Below is a small trained network, with its code and all its weights. Each question gives an input and a class and asks what happens when units are switched off, that is, made to give their printed mean instead of their output.

import numpy as np


def w(rows, s, z=0):
    codes = np.array(rows[::2]) - 128.0
    scale = np.full(codes.shape[1], s)
    scale[-1] = z or s
    return codes * scale


def f(y):
    return np.maximum(y, 0)


def log_softmax(a):
    a = a - a.max(-1, keepdims=True)
    return a - np.log(np.exp(a).sum(-1, keepdims=True))


def net(x, mask):
    res = np.array(x, float).reshape(1, 4) / 4 @ E
    y = f(res @ A[0][:, :-1].T + A[0][:, -1])
    res = res + np.where(mask, y, B[0][:, -1]) @ B[0][:, :-1]
    return log_softmax(res[-1] @ U[:, :-1].T + U[:, -1])


A, B = {}, {}
E = w([
[130,129,128],'x0',
[104,15,212],'x1',
[99,190,254],'x2',
[240,131,144],'x3',
],0.0071)
A[0] = w([
[253,68,148,98],'N1',
[132,87,154,30],'N2',
[102,91,187,118],'N3',
[128,24,77,71],'N4',
[153,212,116,37],'N5',
[119,132,171,86],'N6',
[134,72,163,2],'N7',
[150,171,62,101],'N8',
[181,151,141,164],'N9',
[59,159,218,65],'N10',
[84,123,126,188],'N11',
[112,155,159,60],'N12',
[128,19,118,133],'N13',
[34,115,99,4],'N14',
[203,114,162,72],'N15',
[69,140,123,47],'N16',
[112,100,94,88],'N17',
[161,118,161,68],'N18',
[126,179,108,32],'N19',
[59,122,119,239],'N20',
[143,92,90,33],'N21',
[147,141,195,70],'N22',
[167,138,145,85],'N23',
[27,78,125,94],'N24',
[128,95,143,254],'N25',
[131,180,175,35],'N26',
[139,180,175,46],'N27',
[145,46,138,79],'N28',
[123,108,106,198],'N29',
[155,166,126,142],'N30',
[126,186,107,24],'N31',
[175,66,73,73],'N32',
[101,81,88,100],'N33',
[103,157,186,33],'N34',
],0.014,0.0053)
B[0] = w([
[112,130,253,244],'N1',
[89,96,113,149],'N2',
[81,127,81,219],'N3',
[189,101,94,214],'N4',
[65,75,114,187],'N5',
[151,122,121,169],'N6',
[74,79,104,159],'N7',
[68,113,76,207],'N8',
[114,150,168,203],'N9',
[172,89,74,255],'N10',
[117,138,167,200],'N11',
[142,105,123,156],'N12',
[65,155,59,235],'N13',
[106,87,250,175],'N14',
[125,120,210,184],'N15',
[111,84,203,157],'N16',
[153,85,135,156],'N17',
[125,116,154,152],'N18',
[90,50,144,152],'N19',
[119,148,196,248],'N20',
[148,72,137,154],'N21',
[157,114,130,187],'N22',
[137,102,164,154],'N23',
[140,127,222,228],'N24',
[85,169,57,239],'N25',
[146,76,137,173],'N26',
[154,98,108,175],'N27',
[78,116,93,191],'N28',
[146,155,102,191],'N29',
[102,137,117,182],'N30',
[81,57,134,156],'N31',
[184,81,140,206],'N32',
[164,94,133,176],'N33',
[154,95,110,180],'N34',
],0.031,0.0064)
U = w([
[112,86,108,254],'0',
[66,66,90,42],'1',
[116,87,158,59],'2',
[176,49,91,87],'3',
[136,189,89,168],'4',
[254,228,68,68],'5',
],0.0091,0.013)

Each question gives the input, the list of numbers given to net, and the class t.
The units are the neurons (one row each of A and B). Each row of codes is followed by its name. A weight is (code - 128) times the scale printed after its matrix; where a second scale follows, it is the last column's (A, B and U).
mask holds one flag per neuron, in row order. A switched-off neuron (its flag False) gives its mean, the last column of its row in B, instead of its output. The means were averaged over made-up inputs and are rounded, as every weight is.
A unit's drop is (log p(t) with every unit on - log p(t) with that unit switched off) / (log p(t) with every unit on - log p(t) with every unit switched off).
The circuit of an input: a set's keep is (log p(t) with only the set's units on - log p(t) with every unit switched off) / (log p(t) with every unit on - log p(t) with every unit switched off). Starting from the 12 units with the biggest drops (on a tie, the unit counted first), units are removed one at a time, each time the one whose removal leaves the highest keep (on an exact tie, the one counted first), for as long as the keep stays at least 0.8.
circuit, biggest first: the units of the circuit, biggest drop first
most important unit: the unit with the biggest drop
k most important neurons: the k neurons with the biggest drops, biggest first
drop when u is switched off: that unit's drop, to one decimal
input [-2,4,-3,-8], class 2: circuit, biggest first -> N24
input [-6,-7,6,-4], class 1: circuit, biggest first -> N5, N31
input [4,8,-7,0], class 1: 2 most important neurons -> N13, N28
input [-4,4,-8,4], class 3: 2 most important neurons -> N4, N32
input [-1,0,-4,-7], class 2: circuit, biggest first -> N14, N24
input [2,5,-5,-6], class 2: 2 most important neurons -> N24, N14
input [3,4,-6,-7], class 2: 3 most important neurons -> N24, N14, N20
input [-1,7,-2,4], class 1: 2 most important neurons -> N13, N28
input [-1,4,-5,8], class 2: 2 most important neurons -> N1, N15
input [4,8,-4,6], class 1: 3 most important neurons -> N13, N28, N7
input [1,3,-3,-6], class 2: 3 most important neurons -> N24, N14, N20
input [-6,-3,8,-7], class 3: 3 most important neurons -> N10, N1, N34
input [5,-7,-6,4], class 1: 2 most important neurons -> N8, N5
input [5,8,-6,5], class 1: most important unit -> N13
input [4,0,-7,5], class 3: 2 most important neurons -> N32, N4
input [5,-1,8,-1], class 3: drop when N10 is switched off -> 0.1
input [1,-1,-6,-4], class 3: drop when N33 is switched off -> 0.2
input [-4,-8,-5,-6], class 1: drop when N28 is switched off -> 0.0
